Here is a tiny trained network, its code and every weight. The questions are about switching its units off for an input and a class, where a switched-off unit gives its printed mean instead of its output.

import numpy as np


def w(rows, s, z=0):
    codes = np.array(rows[::2]) - 128.0
    scale = np.full(codes.shape[1], s)
    scale[-1] = z or s
    return codes * scale


def f(y):
    return y / 2 * (1 + np.tanh(0.7978845608 * (y + 0.044715 * y**3)))


def log_softmax(a):
    a = a - a.max(-1, keepdims=True)
    return a - np.log(np.exp(a).sum(-1, keepdims=True))


def net(x, mask):
    res = np.array(x, float).reshape(1, 8) / 4 @ E
    y = f(res @ A[0][:, :-1].T + A[0][:, -1])
    res = res + np.where(mask, y, B[0][:, -1]) @ B[0][:, :-1]
    return log_softmax(res[-1] @ U[:, :-1].T + U[:, -1])


A, B = {}, {}
E = w([
[156,139,130,99,140],'x0',
[183,45,215,152,213],'x1',
[112,118,132,144,125],'x2',
[141,129,133,116,135],'x3',
[191,244,180,186,136],'x4',
[92,107,134,168,113],'x5',
[193,163,127,58,149],'x6',
[163,137,2,224,221],'x7',
],0.0071)
A[0] = w([
[164,98,89,171,157,66],'N1',
[163,252,225,209,112,123],'N2',
[126,127,83,129,223,45],'N3',
[116,143,159,58,192,121],'N4',
[101,202,161,161,224,3],'N5',
[178,157,158,142,111,5],'N6',
[201,171,186,119,206,186],'N7',
[88,25,85,67,141,39],'N8',
[161,123,184,73,64,161],'N9',
[181,167,139,157,142,78],'N10',
[143,122,65,161,154,81],'N11',
[154,157,188,150,80,63],'N12',
[57,131,204,74,126,82],'N13',
[169,82,88,53,116,124],'N14',
[103,31,98,22,168,51],'N15',
[127,106,126,254,46,215],'N16',
[7,120,180,151,91,190],'N17',
[154,130,59,154,166,57],'N18',
[165,84,239,173,253,175],'N19',
[144,157,205,11,62,97],'N20',
[128,62,177,154,165,164],'N21',
[203,19,109,104,135,128],'N22',
[174,71,158,158,147,148],'N23',
[144,134,39,148,217,29],'N24',
],0.0084,0.0023)
B[0] = w([
[166,119,120,120,175,164],'N1',
[2,143,114,137,140,236],'N2',
[173,72,182,175,117,168],'N3',
[180,142,136,141,116,148],'N4',
[123,102,143,145,162,156],'N5',
[98,131,164,170,144,134],'N6',
[60,106,113,117,99,210],'N7',
[78,145,136,128,203,191],'N8',
[160,112,130,143,84,194],'N9',
[91,106,144,123,135,157],'N10',
[153,115,169,161,101,171],'N11',
[96,100,159,204,153,152],'N12',
[180,88,166,141,120,180],'N13',
[59,114,113,101,158,161],'N14',
[79,141,177,120,154,193],'N15',
[140,136,122,85,114,206],'N16',
[177,169,138,151,131,208],'N17',
[146,109,181,157,91,175],'N18',
[142,150,79,77,90,254],'N19',
[121,71,148,182,89,235],'N20',
[132,152,117,81,96,182],'N21',
[109,137,98,77,125,176],'N22',
[122,184,61,129,88,169],'N23',
[184,85,117,166,144,204],'N24',
],0.0084,0.0064)
U = w([
[1,99,154,176,206,37],'0',
[119,112,100,161,83,254],'1',
[202,67,197,224,104,13],'2',
[134,159,91,136,76,219],'3',
[133,171,20,106,15,52],'4',
],0.0097,0.004)

Each question gives the input, the list of numbers given to net, and the class t.
The units are the neurons (one row each of A and B). Each row of codes is followed by its name. A weight is (code - 128) times the scale printed after its matrix; where a second scale follows, it is the last column's (A, B and U).
mask holds one flag per neuron, in row order. A switched-off neuron (its flag False) gives its mean, the last column of its row in B, instead of its output. The means were averaged over made-up inputs and are rounded, as every weight is.
A unit's drop is (log p(t) with every unit on - log p(t) with that unit switched off) / (log p(t) with every unit on - log p(t) with every unit switched off).
The circuit of an input: a set's keep is (log p(t) with only the set's units on - log p(t) with every unit switched off) / (log p(t) with every unit on - log p(t) with every unit switched off). Starting from the 12 units with the biggest drops (on a tie, the unit counted first), units are removed one at a time, each time the one whose removal leaves the highest keep (on an exact tie, the one counted first), for as long as the keep stays at least 0.8.
circuit, biggest first: the units of the circuit, biggest drop first
unit that matters most: the unit with the biggest drop
k most important neurons: the k neurons with the biggest drops, biggest first
drop of u: that unit's drop, to one decimal
input [0,-5,4,4,7,5,1,1], class 0: circuit, biggest first	(N2, N19)
input [3,2,-8,8,7,-4,-5,-1], class 0: circuit, biggest first	(N2)
input [2,8,-4,3,4,-5,1,0], class 4: circuit, biggest first	(N19, N23)
input [6,0,-3,6,-3,5,7,8], class 2: circuit, biggest first	(N3, N24)
input [-4,-5,1,7,-6,-6,5,7], class 2: circuit, biggest first	(N24, N3, N18)
input [7,-6,-1,8,8,6,5,-6], class 0: circuit, biggest first	(N2, N12)
input [6,7,-7,0,3,-1,6,-6], class 4: 2 most important neurons	(N19, N7)
input [4,7,-6,-3,8,0,-7,-8], class 0: 4 most important neurons	(N2, N12, N7, N6)
input [0,8,2,8,0,-3,-7,6], class 4: circuit, biggest first	(N19, N23)
input [4,-7,3,6,3,2,-2,-7], class 2: 2 most important neurons	(N20, N13)
input [2,4,-6,-4,1,7,5,8], class 2: 2 most important neurons	(N3, N24)
input [-1,-5,-5,-3,-5,0,4,-8], class 2: 2 most important neurons	(N20, N13)
input [8,8,4,8,7,-7,1,0], class 1: 2 most important neurons	(N19, N5)
input [-1,7,2,7,7,8,-6,-2], class 3: circuit, biggest first	(N19)
input [8,8,-6,2,4,-1,2,-6], class 1: 2 most important neurons	(N20, N12)
input [-5,0,6,-7,-7,-3,1,-5], class 0: 2 most important neurons	(N8, N15)
input [2,-7,5,1,-7,-7,-7,-5], class 0: 2 most important neurons	(N8, N15)
input [-3,1,1,-1,8,-7,6,8], class 0: 2 most important neurons	(N2, N7)
input [1,-1,4,0,4,4,3,-7], class 2: 2 most important neurons	(N20, N13)
input [0,-4,8,-3,-7,6,7,3], class 0: unit that matters most	N8
input [4,-4,-3,0,-6,-3,-1,2], class 0: drop of N8	0.2
